[-15  -5  15   0 -28   5  70 -28   1  11  -8 -21 -22 -13  -2  22 -17  -7
   6  22  11   4  22  -6  -4  20  19  -2  -5  33  -8 -25  17  13 -12 -15
  28   5  12 -21  25  43 -28]
(177)
[-10  23  -8 -18  24  22  -5  34  30 -13 -23  -4  -5 -24  28   6   6   2
 -22  50  -4  33 -22  -4 -16 -52  -3 -26  26 -20  33  -8  -3  25  27  18
  -3 -16  -2  10   1  41 -15]
(41)
[ -5  19   2  34   9   8   4  12  -8   0 -11  -2  -1  -1  -8   6 -25 -23
   4  45 -14  -3 -36 -36 -31   0   8   6  24  -1   8   2  31   4  15  30
 -16 -31  12   3 -14  31  -5]
(150)
[ 13  -3  21  12 -27  -2  43  17  10 -22 -31  13  -6  -6  26   3  17  14
 -61 -21  -2  -5 -25   8 -14   8  39 -23 -18  -1 -10   9   0  11  -8  26
   2  63  17 -28  19  47 -51]
(11)
[  0   3  -2  40  11  16  -1  -6 -19  10 -16  -9   7 -22   0   6 -21 -34
  11  60 -35  -3 -37 -26 -30 -23  27 -52   7  18  30   3  18  20  -5  23
 -25 -15  25 -11 -19  28   7]
(77)
[ 20  16   0  35   7   4   0   2 -10 -13  -7   6   8  11  -4  -2 -23 -17
 -17  29  -8  19 -22  -6 -19   6   9   7  -5  16  23 -10  30  18  22  17
  -5 -18  28 -21  13  24  -8]
(150)
[ 24  22  13  63  27   7   1  60   7 -42   4  28  14   0   8  17 -42  -8
 -40   2  20   3 -40 -54 -32   5  12   5  52   0   0 -11  -4 -43  59  12
  39 -25  18 -49 -33  12 -24]
(30)
[ 41  13 -12 -55  37 -13 -33  -6  10 -41   0  -5 -18 -63  44 -62  10   7
  23   4 -23   6 -20  20 -48 -34  21 -18 -18 -57  48  48 -36  10 -22  55
 -30   2 -13  11 -27 -11 -11]
(11)
[-33 -16  17 -79  17   8   1  -9 -31   6   4 -27  -1 -41  39 -35  15 -35
  35  44  -9  12   1 -28   1   9  16 -79 -16   2  38  -6 -15   0   0  38
   5  -7   2  15 -23  28 -11]
(171)
[-54 -25  28   1 -42 -18  51 -17 -38  26  -7  -1  14  13  -9  12  -4  37
  38  28  -4   1  46 -11   1  -2 -12 -47 -27  24  -7  13  30 -11 -13 -25
  22  -4  35  15  26  12 -23]
(224)
[  5  15  19   9 -37   1  61 -22  14  -8 -16 -27   0   2  -6  18   4  15
 -31   3  10 -17  -9 -10 -12  38  26  -1   0   5 -25  -5   7   9 -25 -10
  -3  49  27 -22  20  24 -27]
(177)
[ -1  69 -25  20  24  -3  -3  59  38 -11  -5   4  14  -7  13 -10  19  16
 -55  42 -18  42 -41  -3  -7 -51  24 -18  28 -15  16   9 -28  43  12  45
 -29 -24   9 -12  15  30 -17]
(190)
[ 46  11  21  24 -21  18   1   6  -5 -26 -18 -17   6 -11  23 -20 -36 -16
   4  52 -22  17 -16  -4  -7  23  -4 -32  15   4  41 -13  13  25  12  13
  -5  -1  14  -1   3  16  27]
(11)
[ -6  24  19   1 -26  13  63  -9  17 -10 -15 -33   7 -10  -9  18   7  25
 -39  13  14 -14 -11   4 -16  25  18  -1  -6  -3 -27   0  10   1 -16  -9
   2  36  24  -7  14  15 -38]
(177)
[-17  15  -8  -8   4  12  -6  43  32  -8 -33  -7 -16 -33  19  -4   6  -1
 -18  49  -9  17 -23  10 -16 -51   7 -21  15 -13  18  10  -6  26   2  36
 -10 -17  -5   7  -3  35 -17]
(11)
[  5  23  27  43  19  10  16   4 -14  -7  -8  -4   1  17   3  10 -28 -25
  -9  54 -33   4 -27 -24 -19  12  31 -28 -11  27  45  -8  14  11  24  18
 -10  -3  23  10 -22  27   4]
(39)
[ 12  11  -1 -15  25   4 -17  37  22  -2 -30 -21 -13 -15  32  -6  15 -16
 -34  32 -18  11 -41  -8 -19 -45   4 -39   6 -55  12  -7   0  20   7   4
 -51 -24 -13  -4  -9  39  -9]
(171)
[  3  20  23  -4 -14  -3  64   2  12   6 -28 -10  10  -1   1   4  25  30
 -58  -5   9 -22 -17  10  -8  26  23   0 -16   4 -31  19   0   4  -5  37
   2  52   9   3  -2  16 -36]
(30)
[ 29  14  27  31 -41   7  58   2   9 -10 -37 -13  16 -18  10   3  15  23
 -29  15  -9  -3 -15  18  -9  18  11   1  -4  -7 -15   9  -2  28  -6  35
  -3  45  21  -3  16  26 -32]
(11)
[-17  27 -18 -17  29  25 -10  67  28  -2 -22  11 -10 -33  24  -2  16 -13
 -35  57  -9  11 -34 -12 -14 -45  -2 -23  36  -9  21   4 -28  19  27  46
 -14 -19   0   5   5  39 -32]
(30)
[ -27    8   -6   44   23   20  -16   55   -8   17  -45  -12  -13   -6
   -6   33   10  -18   28   49   26   19  -33   -1  -25 -114  -20  -37
   11  -54    6  -22   36   -6   35  -21    9  -63   16  -17  -24   32
  -25]
(224)
[  7  38  21   5  -9   3  36   8  20  -9 -17 -28   5  -3  -5   4  10  24
 -49   7  13  -9 -27   5   2  20  36 -18 -11  10 -11  -6   7   9 -12  27
 -12  53  18 -23  13  14 -17]
(190)
[-10  44  22  13 -21  -2  82   3   7   9 -22 -16   0  20 -45  33  23  62
 -33   0   6   4  -2  48  -2 -13  36   7 -24  36  -7  18  11  21 -37   2
  31  48  31  -4  13  12 -38]
(190)
[ 18  30  27   4 -14  12  34   0   7 -12 -23 -16  -9 -12   0   8   5  19
 -31  24   7 -15 -15   0   0  12  26 -31 -11   3 -17   7   7  11 -10  36
  -3  40  18 -19   9  14  -8]
(190)
[-32  41 -14 -10  31  14 -36  45  33  -9  -8  13 -25 -16  31   2  12 -38
 -39  53 -12  28 -18 -14  -9 -38  -1 -59  25  -3  28   0  -9   5  -7  24
 -24  -5  19  -9  11  26 -20]
(39)
[ -8  34   3  -8  36   6  -6  20  -5  -2  11   3  15 -19  11 -26   0 -17
  16  35  -7   1 -26  -9 -17  -6  12 -97   8   3  24  20   4  -8  23  32
 -27 -20  -9  -5 -20   8  -1]
(39)
[-30  -6  11  15 -16   3  47 -11  -6   0 -12 -13  15   9   0  24 -14  21
   4   1 -15   8   7  -6   0  20  20 -47 -17  20   5   4  32  18   7 -14
  22  27   0  -3  -5  29 -13]
(77)
[-20  31 -20  -3  41  22 -13  65  42  -6  -9  19  -9 -16  27  -9  21 -19
 -39  73  -2  28 -21 -12  -4 -61  -1 -21  34 -17 -10   2 -27  21  19  42
  -4 -47  12  -9   1  28 -37]
(76)
[-26  -4   7 -25  17   0   1  12 -19 -21   4 -14  29 -26  36 -23  30  14
  19  19  11  -1  -2   2   0   2  23 -34 -21 -19  25 -30 -14   7  18  15
   2  15  -3  37  -6  23 -25]
(96)
[-15 -23  19  -4 -14   1  40  -1 -17   3  13  -5  -7   7   0  15 -14   6
   5  -5 -19  25  14  -8  15  -8  18 -47 -16  33  12   4  24  24   9  22
  29   1  10 -32  20  43 -31]
(190)
[-12  30  -1 -44  19  21 -16  23  38   7 -25  -8 -18 -26  15 -12  18  -1
 -33  43 -22  30 -23  -9   1 -54  -1 -41   0 -40  10   1 -14  11   5  16
 -21 -23  -9   2  -9  32 -29]
(171)
[  6  45  22  -6 -23  13  58  16  27  -9 -14 -23  23  -6  -5  24  17  44
 -60   5   6  15 -18  11   5   5  12 -17  -1   1 -10   0  -6  13  -2  10
   5  54  26 -31  26  20 -48]
(190)
[  4 -14   5 -33   8  -6   6 -16   4   5  -5  -1  11 -25  31 -29  14  -8
  38   2  -5   5  -4  15  24  -5  14 -46   0 -23  18   5 -24   6  -1  24
  -2   7   0  22   3  -7 -16]
(155)
[  5   8  12  23  13  11  -5  15 -15  -6  -6 -11   5 -11  21  -4 -19 -17
 -18  44 -24   0 -23 -27 -17 -15  27 -20   3   2  36  -1  -1  14  19  29
  -4  -1   8   3 -19  25  -7]
(30)
[-25  43  -9   5  27  23  -4  49  32  -2   1  -9  -5 -18   9   8   6 -28
 -42  55 -13  42 -19  -4  -4 -37 -26 -37  26  -5   6  -6  -1  22  13  39
 -18 -45  13  -3   6  34 -19]
(39)
[-16   2   0 -29  17  15   9   1 -29  19   1  -1  22 -18  16 -25  23   0
  21  35  -3   9   3   2  16 -25   9 -45  -9   1  18   0 -30  14   1  19
   1  -3  16  -2  -5  18 -17]
(76)
[ 31  20  20  55  26   0 -24 -38 -39 -12 -20 -15 -21  -9  28  -3 -23 -16
   9  15 -13 -22 -31 -47 -31 -32  47 -22 -32 -18  22 -15 -13  11   4  12
 -32  42  19 -20 -43  43  18]
(77)
[ -8 -12  -8 -42  42  -2 -22 -18 -13  17 -29 -26  25 -57  -5 -11  35  11
  65  25 -17  12  -2 -15  27 -29   0 -46   4 -33 -28  -1 -64 -10  13 -18
 -31  35  16  14 -35  -3 -17]
(77)
[ -9 -20  34 -10 -32   2  39  -4  -3 -12 -15 -14   5   6   4  10   8  18
  15  -7  -9  25  23  -3  11  12  -2 -48 -23  -5  -2  -9  36  16   8  -8
  28  -1  13  -3   5  32 -29]
(171)
[-34  -5  17  -7 -28  -2  50 -28  -6   3 -11  -4 -11  -6 -14  20 -26   4
  32  13  -6  19  33 -26 -12  40  -5  -3 -12  29   6 -14  63   4  13   4
  31 -18   4   5  10  42 -29]
(150)
[ 10 -15   3  -9  23  -9   3  -8 -30 -13   0  -4  11 -10  20 -32  -1   0
  34   5   2  23  10  14  -6  19   2 -45  -2   6  39 -23   4   3 -15  19
  13  12  22  -9  14  25 -27]
(96)
[ -9  -3  17 -18 -33   1  74 -27  -9   5 -15 -11  -9  16   2  17   4   7
 -11  -7   1   8   4 -17   0  32  23 -22 -10   9  -8  -7  22  14   6 -23
  22   8  -1   2  -3  39   0]
(177)
[  2  11   7 -13  20  -6   7   1 -13   1  13  -1  12 -16  26 -14  14 -14
   8  12 -12  19   3   4  15   1  -4 -50  -1  -2  13   1 -29   3   2  15
 -16  17  21  -8  12  14 -11]
(39)
[-11  31  -9 -42  18  23  -4  37  60 -20 -32  -5 -13  -1  16  -3  11   2
 -44  36   5   6 -44 -11 -23 -13   0 -23  13 -23  24 -22  10  28  15  33
 -23 -12 -20   6  -3  51 -26]
(96)
[-15   2  35  -8 -19 -15  34 -11 -27 -28  44 -28   2  22  29   8 -16  13
   2 -15  -1   9  22  -3  17   9  36 -48 -51   9   2 -17  31  21  11 -12
  44  20   8  -9   1  28 -13]
(190)
[ -3 -11  12 -28  21   6  14 -10  -7   2  -5 -12  21 -36  32 -30   0 -10
  22  30  -5  -3  -9   6  22   7  17 -55   0 -10   7   2 -42   3   1  46
   1  14  10  17   2   7 -34]
(155)
[-15 -13  20 -12 -12  20  31   6 -11 -12  -1   6  -4   6   5   6   0   8
   1  10   2  13  27  -7  17  10   1 -38 -18  21   4 -19  21  17  13   5
  33 -10  10  -9   8  36 -16]
(76)
[ 11  24  -2  29  10   4 -11  -9  -5  -6 -25  -1   5   2  -4  10 -17 -16
 -16  43 -14  14 -25 -22 -22 -13  24  -4   3  14  42 -27  17  22  17   8
   2 -19  20  -5 -16  25  14]
(41)
[-10  26 -25  -9  27   5 -11  46  17   7 -15  -4 -11 -12   6   5  13  -8
 -20  35 -23  28 -28   1  -5 -48   3 -32  26 -20  14  10  -6  29   4  26
 -19 -31  -1  -9   5  26 -13]
(190)
[-37  -5 -22  79  -7   9 -60  22 -65 -22  12   8  -4  -1  16  22  61 -26
  44 -57  35  -6  38 -15 -27 -65 -34  28  27 -76 -37 -17  36  -3 -18 -26
  29 -24  16  58 -32  -5   1]
(41)
[ -3  10  22  53  22  -1 -23  44 -14 -27  15 -22  12   2  33  -3 -31  -4
 -17  39  -2  -1 -24  -1  12 -24  21 -21 -15  -6  19 -24  10  10  52  28
  15  -8  24  -9  -4  22  -1]
(30)
[ -3  30  11  21 -28  13  50   4  17   0 -49  12   5  11 -10  14  10  37
 -49  11  21 -19 -15  -4  -7  10   6   7 -11   5 -15   8   7  25 -15  53
  -6  10  32 -32  13  41 -12]
(76)
[ 30  18  21  32 -33   0  34  -4  17 -19 -56  12  -1  24  -2  21  33  52
 -54  -9   1 -22  -9  15  -7   8   7  -3 -18 -30 -29  -1   9  32 -16   9
 -17  56  10  -2  23  33 -25]
(96)
[ 12  31  23   9 -14  13  39  10  14  -6 -19 -10  -3   1  -6  13   7  32
 -43  21  -8 -16 -19   4  -6   4  20 -12  -7  12  -7  20  -6  24 -10  39
 -15  53  20 -19  26  22 -30]
(190)
[-23  14   0  13  10  21 -20  49  24 -25   7 -14 -18  -5  25  -2  -9 -17
 -19  51 -16  22 -27 -32 -14 -56  -8 -22   9 -43  13  -1   2  23   0  32
  -3 -17  27 -12  15  40 -46]
(224)
[  9  33  29  10 -19  13  61  -7  23   2 -25   4   4  15  -4  18  17  10
 -54  10   1  -8  -8  11   1  35  10 -23 -12  20 -22  13   2  11  -7  18
  -7  60  21 -11  17  16 -30]
(39)
[ -7  12   0 -10  16   6   8 -13 -20  -1  -1 -26  33 -26  14 -15   4   7
  17  21 -14  19  -6  -8   8   2  10 -53  -4  -4   7  -2 -25  10  -1  -5
 -11  33  17   5 -13  15  -7]
(77)
[ 12 -13  12  34   6   8  -5 -23 -64  -4 -10 -12 -12  -6  15  11 -50 -33
   5  48 -32 -17 -28 -33 -22   4  23 -35 -17 -20  27 -12  24  -5  15 -13
  -2 -39  30  -8 -22  28  25]
(177)
[  5  18  19  -3 -21  -2  81 -24   7   9 -42 -38  -3  -8 -16  26   9  16
 -31   3   1  -4 -21   3 -11  57  26 -20  -5   3  -9 -13  30  -4  -4  -9
   4  42   7 -24   5  27 -23]
(177)
[ 17  23   3  28  14   9 -16   0  -3 -13 -16 -16  21   2 -18  11 -10  -8
  -2  44 -10   4 -34 -23 -21 -23  21 -11  10  15  34 -16   4  29  30  18
  -7 -12  17 -10 -24  18  12]
(41)
[ 30  -7  -5 -37   9 -33   2 -12 -42 -30  -1 -20   8 -40  -3 -31  26  14
  35 -20 -15  39  -5  21   0 -29  20 -31 -25 -22  17  -5 -37  27 -39  17
   2 -15  39   1 -27  26   7]
(11)
[ 47  16  15 -24  28   7  29   5  -9  13  -4 -38  12 -25  -8 -26   5   4
  19  23 -10   1 -12  15  19  40 -25  -7  18   9   5 -16 -33  14  40  33
 -15  16 -17   3  -1   7  12]
(30)
[-32 -40  32  11 -24  -5  40 -16 -27   5 -11  -5  -6  -8  -9  33 -22  10
  17  14 -19  -3  23 -29   2  16   5 -27  -2   9 -31   8  44 -14  -6  -9
  17  12  19  -3  11  39 -36]
(150)
[  6  14   9  37   2   8  -9  14  -7 -12  -5 -10   5   6  -4  -1 -17 -16
 -21  48 -21  20 -24 -40 -16 -18  14 -15  -1  -9  29 -17   9   7  11   2
  -3 -21  21 -10  -6  13   3]
(224)
[-12  59 -32  18  26   4 -12  39  38 -20 -22   1  -2 -15   7   7   8  13
 -17  32  -8  24 -34   3 -28 -52   1 -22  14 -32   9   3   0  31  10   6
 -21 -32   6   2 -11  27  -5]
(77)
[-15  -6  25 -12  15   9  48   3  -5  -3  14 -34   0  -1 -12   4 -32  12
  13   9   4  37   9   5   1   3  22 -37 -14  44  26 -11  35   0  15  10
  43  -7   6 -19  -7  27 -28]
(190)
[ -3 -12   7 -41  24  11   0  14 -25  -4   6  -5  17 -17   4 -34  31  13
   0  19 -10  26  24  -1  24   1 -18 -33   1  23 -10  17 -53  18  18  46
   5  23  21  25   4  11 -26]
(30)
[-17  -6   2 -44  32  14 -33   4  -7  19  13  -5  -9  -9   3 -35  20 -20
  15  26 -16  12  11  -8  11 -38  -2 -40  -9   0  -9   4 -32   0  -3  -2
 -13  -6  -3  16  -7  10 -37]
(171)
[ -5   6  23   8 -26   4  50 -18  32  17 -42  -9  17  -8  -2  18  13  15
 -50  16  -2 -33 -18  19  12  20  27 -13  -9   0 -34  16  -5   1 -23  28
  -3  51  11   7  14 -11 -47]
(155)
[ -4  -2   2 -40  26   0  19 -12  -5  17 -11 -20  15 -13  27 -32  16 -23
  31  25  -3  12 -12  26  14   5   7 -44   3  -6  19   1 -24  10 -10  27
   4  10  15  34  -7  -4 -28]
(155)
[-23   2  11   0 -11   5  50 -25   2   6 -19  -5   4   0  -1  16  -5  16
  16   3  -5  16  13  -7  -2  16  15 -34 -21  23   0  -3  28  10  15  -9
  27  16   3   2 -12  25 -15]
(77)
[ 15  16  28   8 -22   6  56   5   6  -9 -23  -1   9  -4  10  -2  14  30
 -57  -4  13 -28 -22   8  -7  23  24   1 -15   4 -25  17  -8   4 -16  42
  -2  65  35  -6  15  22 -40]
(30)
[ -7  39  -3  61  10  20 -18   7 -26   5   2  37   9   4  25   0  -1 -36
 -32  57 -28  43  16 -18  -3 -30  15 -25  13  19  44  -1 -15   7   6  -6
  12 -19  20  19  -3   0   8]
(39)
[  8  13  18  40   1   9   8  -7 -15   6  -9 -17   5  -3 -11   7 -23 -10
  -3  51 -20  16 -13 -19 -14  -8   2  -7   8  12  11  -4  32  12  17  16
 -12 -14  14  -5  -2  27  -2]
(150)
[ 10   9   3 -26  21  -9  16  11 -23  -4  16 -34  31 -22  20 -23  11   5
  18  11 -15  34  -8   3  22  17   6 -48   7 -12  15 -11 -21  14  14  16
  -4   9  13  -7   5  13  -9]
(190)
[ -5 -29  20 -21  -3  -7  25  -5 -19 -13  15 -12  45   6  31 -15   5  17
  37  -6  13   4 -13  -8  -1  -7  19 -42   5 -20  20   2  -9   2  -3  -1
  12  21  17   2 -18  20 -25]
(96)
[-14  19 -12 -20   0  30 -25  52  38 -37 -11  -2 -21 -36  52 -19 -18 -22
 -38  39  -8  19 -39   3 -10 -30  11 -33  11 -33  43  -4   3  22  -3  39
   2 -11   0  -4   9  41 -15]
(11)
[-22 -32  30 -18 -15  -2  54 -26   2   5 -10 -18   5  -6  11  10 -10   0
  15  -1  -3  11  19   1  18  16  15 -41 -17  17   0 -12  18   8   1  13
  33   2   3  17   0  23 -39]
(155)
[-11 -58 -24  43  16 -27  -3 -20 -16  36 -32  10 -32 -69 -97   2  49 -43
 -18 -60 -34  57  -8 -36  55  18  42 -19  38  29 -55 -58  25 -36 -81  79
  22 -32  17 -60  -9  45 -24]
(96)
[ -7 -12   7 -16  18  16  -7   1 -19  -6   0 -18   7 -16  41 -20   9 -21
   1  46  -6  13   9  -5  -1  -4   5 -51   4 -10  19 -27  -9  14  -8   2
   1  19  -3  19   3  31 -29]
(96)
[  9  31  35  -3 -34   3  57 -11  34   1 -49 -16   3   5   2  10  31  33
 -36  10   1  -9 -10   8   1  33  12  -2 -23 -18 -28   2   8  13 -10  15
  -5  57  19  -2  13  18 -44]
(171)
[-23   8  17  18 -25   0  28   5  -4 -20   9  -6  13  13   2  23 -14  16
   1   3   7  34  30 -23   7   1  17 -20  -3  26   9 -17  24  13  12 -14
  44  -3  24 -13   6  20 -20]
(190)
[ 17  29  12  28  16  -7  10  24  -3 -29  22 -40  21  10  11  15 -27 -18
   4  56 -31  22 -32 -16 -15  -1  30   2   9   3  44 -13   4  38  30  19
  15 -25  21  -9 -25   4   8]
(190)
[-36  -4  33  21 -37   4  51 -17  -3   3 -15 -25  13  37  -6  34 -14  39
   6  -1 -24  13  30 -10   5  35 -12 -64 -10  24 -11  13  64  13  12 -37
  22  40  -1  18  -3  18  -3]
(77)
[-22   4   7 -24 -20 -23  36 -13  37  21 -32  23  -3  18 -13  36  34  -5
 -12 -22  12  34  30 -29  14  15  14 -29  23  33 -12 -15  11 -21   8 -63
   8  12 -20  -4 -16  -3  12]
(39)
[-17  -6  20   6 -18 -12  55  -1  -3  -1  -9 -13   2  18  -9  25  -4  24
   5  -2  -5  31  25 -12   8   7  26 -26 -17  36   2 -16  32  28  21  -7
  27  -6   0  -3   4  38 -14]
(190)
[ -9  -6  22 -13 -33   7  49  -8   4 -17   0  -4  -1 -27  18  -9 -17  16
  10   6  -3  21  24   1 -13  13  14 -20 -12  26  28   1  14  13   2  19
  35   6  -6   2   8  30 -29]
(11)
[-14   8 -20 -12  29  -9 -18  38  25 -10 -23  -5  13 -13  25   3  22 -21
 -24  21   0  31 -24   3  -3 -41 -11 -44  31 -36  -4   0 -15  16   5  28
  -6 -42  13   6 -12   8 -26]
(155)
[  5  21  28   3 -11  10  65  -1  12  -5 -26 -13   3   6   4   3  16  22
 -44  20  12 -14 -12  12   1  24  17   1 -25   1 -29  -8  10  14 -19  32
   6  30  36  -8   6  30 -33]
(76)
[ -7  14   2 -36 -17  -3   4  15  31  -2 -19   6  14   2 -15   7  45  12
 -37  -1 -11  10   1 -15  -4   0 -11 -35  24 -12 -41  26 -22  -3 -37  -8
  -9  28  27 -19   9  -5 -55]
(171)
